Below are the code and all the weights of a small trained network. Each question names an input and a class and asks about switching units off, where a switched-off unit gives its printed mean instead of its output.

import numpy as np


def w(rows, s, z=0):
    codes = np.array(rows[::2]) - 128.0
    scale = np.full(codes.shape[1], s)
    scale[-1] = z or s
    return codes * scale


def norm(h):
    return h / np.sqrt((h * h).mean(-1, keepdims=True) + 1e-5)


def f(y):
    return np.maximum(y, 0)


def log_softmax(a):
    a = a - a.max(-1, keepdims=True)
    return a - np.log(np.exp(a).sum(-1, keepdims=True))


def net(x, mask):
    res = np.array(x, float).reshape(1, 8) / 4 @ E
    u = 0
    for l in range(2):
        y = f(norm(res) @ A[l][:, :-1].T + A[l][:, -1])
        res = res + np.where(mask[u : u + 7], y, B[l][:, -1]) @ B[l][:, :-1]
        u += 7
    return log_softmax(norm(res)[-1] @ U[:, :-1].T + U[:, -1])


A, B = {}, {}
E = w([
[170,100,2],'x0',
[128,129,128],'x1',
[129,128,127],'x2',
[170,61,152],'x3',
[128,126,129],'x4',
[58,85,95],'x5',
[129,128,129],'x6',
[128,128,128],'x7',
],0.0085)
A[0] = w([
[109,248,152,70],'0.n0',
[131,65,188,114],'0.n1',
[135,165,142,77],'0.n2',
[112,185,112,76],'0.n3',
[143,139,86,53],'0.n4',
[143,177,84,2],'0.n5',
[55,92,162,10],'0.n6',
],0.013,0.0056)
B[0] = w([
[73,228,123,253],'0.n0',
[94,133,167,239],'0.n1',
[106,143,154,150],'0.n2',
[157,65,165,176],'0.n3',
[132,175,172,171],'0.n4',
[187,218,3,159],'0.n5',
[44,88,142,183],'0.n6',
],0.019,0.0034)
A[1] = w([
[103,157,138,139],'1.n0',
[206,173,90,2],'1.n1',
[126,157,5,40],'1.n2',
[166,187,179,132],'1.n3',
[96,122,139,127],'1.n4',
[239,112,104,62],'1.n5',
[200,23,101,12],'1.n6',
],0.017,0.0032)
B[1] = w([
[99,140,101,179],'1.n0',
[167,189,63,201],'1.n1',
[157,29,174,254],'1.n2',
[189,84,169,194],'1.n3',
[146,135,107,168],'1.n4',
[83,204,148,207],'1.n5',
[100,143,4,192],'1.n6',
],0.027,0.008)
U = w([
[137,239,220,124],'0',
[254,176,95,113],'1',
[193,134,232,177],'2',
[140,230,36,163],'3',
[15,179,129,145],'4',
[145,31,130,193],'5',
[31,104,165,187],'6',
[106,72,13,5],'7',
],0.019,0.0023)

Each question gives the input, the list of numbers given to net, and the class t.
The units are the neurons (one row each of A and B). Each row of codes is followed by its name. A weight is (code - 128) times the scale printed after its matrix; where a second scale follows, it is the last column's (A, B and U).
mask holds one flag per neuron, layer by layer. A switched-off neuron (its flag False) gives its mean, the last column of its row in B, instead of its output. The means were averaged over made-up inputs and are rounded, as every weight is.
A unit's drop is (log p(t) with every unit on - log p(t) with that unit switched off) / (log p(t) with every unit on - log p(t) with every unit switched off).
The circuit of an input: a set's keep is (log p(t) with only the set's units on - log p(t) with every unit switched off) / (log p(t) with every unit on - log p(t) with every unit switched off). Starting from the 12 units with the biggest drops (on a tie, the unit counted first), units are removed one at a time, each time the one whose removal leaves the highest keep (on an exact tie, the one counted first), for as long as the keep stays at least 0.8.
units of the circuit, in order: the units of the circuit, biggest drop first
unit that matters most: the unit with the biggest drop
k most important neurons: the k neurons with the biggest drops, biggest first
top k neurons in layer l: the k neurons of layer l with the biggest drops, biggest first
input [8,4,6,-3,-1,-1,-2,0], class 1: unit that matters most : 1.n1
input [0,-6,-7,-2,8,0,6,4], class 0: 2 most important neurons : 0.n0, 1.n6
input [-1,-3,-6,-2,3,-3,1,7], class 0: 4 most important neurons : 0.n0, 1.n6, 1.n2, 1.n3
input [2,6,-5,-8,-2,-5,8,7], class 1: units of the circuit, in order : 0.n5, 1.n2
input [1,2,0,-8,-7,-2,0,-2], class 1: top 2 neurons in layer 1 : 1.n5, 1.n3
input [4,8,-5,-7,-6,-2,-7,-3], class 1: 3 most important neurons : 1.n1, 0.n5, 1.n2
input [4,4,8,2,1,-5,-4,7], class 3: 3 most important neurons : 0.n0, 1.n5, 1.n6
input [6,6,-6,-6,-4,0,7,7], class 1: top 2 neurons in layer 1 : 1.n1, 1.n2
input [7,-5,3,-2,-1,-3,6,-4], class 1: 3 most important neurons : 1.n1, 1.n2, 1.n6
input [3,-4,0,3,-7,-1,1,-8], class 3: top 2 neurons in layer 0 : 0.n0, 0.n6
input [0,-4,-1,4,5,7,6,4], class 6: units of the circuit, in order : 1.n1, 1.n6, 1.n2, 1.n5
input [1,3,-3,5,-8,-5,1,-8], class 3: 4 most important neurons : 0.n0, 1.n2, 1.n6, 0.n4
input [0,4,-8,6,0,3,0,8], class 6: units of the circuit, in order : 0.n1, 1.n1, 1.n2, 1.n5
input [-3,-7,7,3,4,1,-3,2], class 6: top 4 neurons in layer 1 : 1.n1, 1.n5, 1.n6, 1.n2
input [7,2,-2,7,-1,-5,5,2], class 3: most important neuron : 1.n5
input [2,-2,4,6,-2,-3,1,0], class 3: units of the circuit, in order : 0.n0, 1.n6, 1.n5
input [7,4,3,-4,0,0,5,-4], class 1: 4 most important neurons : 1.n1, 1.n2, 0.n5, 0.n6
input [3,8,-3,8,-7,-5,2,1], class 3: units of the circuit, in order : 1.n6, 1.n5
input [3,-1,3,-5,2,0,1,6], class 1: 2 most important neurons : 1.n1, 0.n5
input [8,-1,4,5,4,-8,4,-3], class 3: units of the circuit, in order : 1.n5
input [1,3,-6,8,1,0,1,-6], class 3: 3 most important neurons : 0.n0, 1.n2, 1.n6
input [7,8,-8,-1,5,-1,7,1], class 1: 4 most important neurons : 1.n1, 1.n2, 0.n4, 0.n6
